Here is a tiny trained network, its code and every weight. The questions are about switching its units off for an input and a class, where a switched-off unit gives its printed mean instead of its output.

import numpy as np


def w(rows, s, z=0):
    codes = np.array(rows[::2]) - 128.0
    scale = np.full(codes.shape[1], s)
    scale[-1] = z or s
    return codes * scale


def f(y):
    return y / 2 * (1 + np.tanh(0.7978845608 * (y + 0.044715 * y**3)))


def log_softmax(a):
    a = a - a.max(-1, keepdims=True)
    return a - np.log(np.exp(a).sum(-1, keepdims=True))


def net(x, mask):
    res = np.array(x, float).reshape(1, 5) / 4 @ E
    y = f(res @ A[0][:, :-1].T + A[0][:, -1])
    res = res + np.where(mask, y, B[0][:, -1]) @ B[0][:, :-1]
    return log_softmax(res[-1] @ U[:, :-1].T + U[:, -1])


A, B = {}, {}
E = w([
[238,164,62,133,247,136,86,89,240,91,184,74],'x0',
[220,176,69,33,209,105,253,49,73,52,184,138],'x1',
[238,233,168,105,251,185,151,199,115,119,36,190],'x2',
[132,214,144,33,115,42,127,224,168,240,111,109],'x3',
[173,129,100,92,140,28,179,158,181,125,207,86],'x4',
],0.006)
A[0] = w([
[97,132,145,142,94,103,77,255,175,213,106,99,224],'neuron 0',
[74,106,143,135,112,199,133,123,67,134,88,150,252],'neuron 1',
[89,118,141,122,127,80,121,219,129,196,108,146,136],'neuron 2',
[140,77,113,152,144,105,158,76,149,56,196,107,54],'neuron 3',
[160,92,116,157,150,109,112,84,211,90,212,89,232],'neuron 4',
[84,60,127,205,114,194,60,79,153,87,131,122,142],'neuron 5',
[115,85,115,113,103,40,219,81,83,74,189,121,165],'neuron 6',
[40,92,128,114,70,73,118,83,104,181,148,116,99],'neuron 7',
],0.012,0.0032)
B[0] = w([
[115,132,143,112,172,115,81,175,95,228,104,238,253],'neuron 0',
[133,119,141,166,31,161,129,70,161,72,86,156,223],'neuron 1',
[116,151,146,130,120,143,120,217,116,192,115,159,197],'neuron 2',
[105,144,131,181,60,119,76,150,100,58,103,138,216],'neuron 3',
[152,130,98,124,156,18,106,83,144,72,86,141,249],'neuron 4',
[101,68,137,139,119,199,142,1,113,127,168,104,251],'neuron 5',
[162,152,147,117,179,218,150,104,150,96,108,177,236],'neuron 6',
[180,146,90,118,233,68,117,119,142,86,140,96,217],'neuron 7',
],0.014,0.012)
U = w([
[151,136,66,134,126,27,104,124,159,77,119,93,146],'0',
[125,119,168,170,124,192,94,104,115,108,67,195,195],'1',
[207,186,113,63,233,130,177,146,172,115,143,127,222],'2',
[96,113,118,141,96,115,132,187,100,124,194,57,62],'3',
[71,64,123,114,155,79,87,127,119,212,180,116,88],'4',
[107,165,183,107,87,101,121,254,113,199,85,159,118],'5',
[60,66,154,159,13,154,151,96,132,121,178,48,4],'6',
],0.0082,0.0045)

Each question gives the input, the list of numbers given to net, and the class t.
The units are the neurons (one row each of A and B). Each row of codes is followed by its name. A weight is (code - 128) times the scale printed after its matrix; where a second scale follows, it is the last column's (A, B and U).
mask holds one flag per neuron, in row order. A switched-off neuron (its flag False) gives its mean, the last column of its row in B, instead of its output. The means were averaged over made-up inputs and are rounded, as every weight is.
A unit's drop is (log p(t) with every unit on - log p(t) with that unit switched off) / (log p(t) with every unit on - log p(t) with every unit switched off).
The circuit of an input: a set's keep is (log p(t) with only the set's units on - log p(t) with every unit switched off) / (log p(t) with every unit on - log p(t) with every unit switched off). Starting from all 8 units, units are removed one at a time, each time the one whose removal leaves the highest keep (on an exact tie, the one counted first), for as long as the keep stays at least 0.8.
circuit, biggest first: the units of the circuit, biggest drop first
unit that matters most: the unit with the biggest drop
k most important neurons: the k neurons with the biggest drops, biggest first
input [-2,-4,-8,-2,6], class 0: circuit, biggest first => neuron 7
input [4,-4,-2,1,-2], class 4: 3 most important neurons => neuron 6; neuron 1; neuron 3
input [3,-3,-6,4,7], class 2: circuit, biggest first => neuron 7; neuron 1
input [-6,-6,-7,2,0], class 4: circuit, biggest first => neuron 7; neuron 0
input [7,-8,-5,3,7], class 4: circuit, biggest first => neuron 0; neuron 4; neuron 1
input [2,2,-3,6,-3], class 5: circuit, biggest first => neuron 5; neuron 4
input [7,0,8,4,-8], class 2: 2 most important neurons => neuron 1; neuron 3
input [-3,-1,3,-4,-7], class 6: circuit, biggest first => neuron 0; neuron 6; neuron 5
input [-1,-3,0,-7,5], class 6: circuit, biggest first => neuron 0; neuron 5
input [-1,-6,2,4,-8], class 5: 2 most important neurons => neuron 0; neuron 2
input [-3,6,1,3,1], class 2: 2 most important neurons => neuron 1; neuron 3
input [5,5,0,-6,0], class 0: 2 most important neurons => neuron 4; neuron 0
input [-7,0,-6,-2,8], class 2: circuit, biggest first => neuron 7; neuron 6
input [4,2,-3,3,-4], class 0: unit that matters most => neuron 6
input [4,4,-8,-1,-2], class 0: 2 most important neurons => neuron 4; neuron 3
input [-4,1,0,-1,7], class 2: circuit, biggest first => neuron 1; neuron 5
input [5,-6,6,-1,4], class 5: 2 most important neurons => neuron 5; neuron 7
input [4,-6,-2,-2,5], class 4: circuit, biggest first => neuron 1; neuron 6
input [8,6,5,1,0], class 0: circuit, biggest first => neuron 6; neuron 4
input [-3,-2,-7,-4,-1], class 6: 4 most important neurons => neuron 5; neuron 0; neuron 2; neuron 4
input [-4,-1,-7,-4,4], class 0: 2 most important neurons => neuron 7; neuron 0
input [4,-5,-8,8,-6], class 5: most important neuron => neuron 0
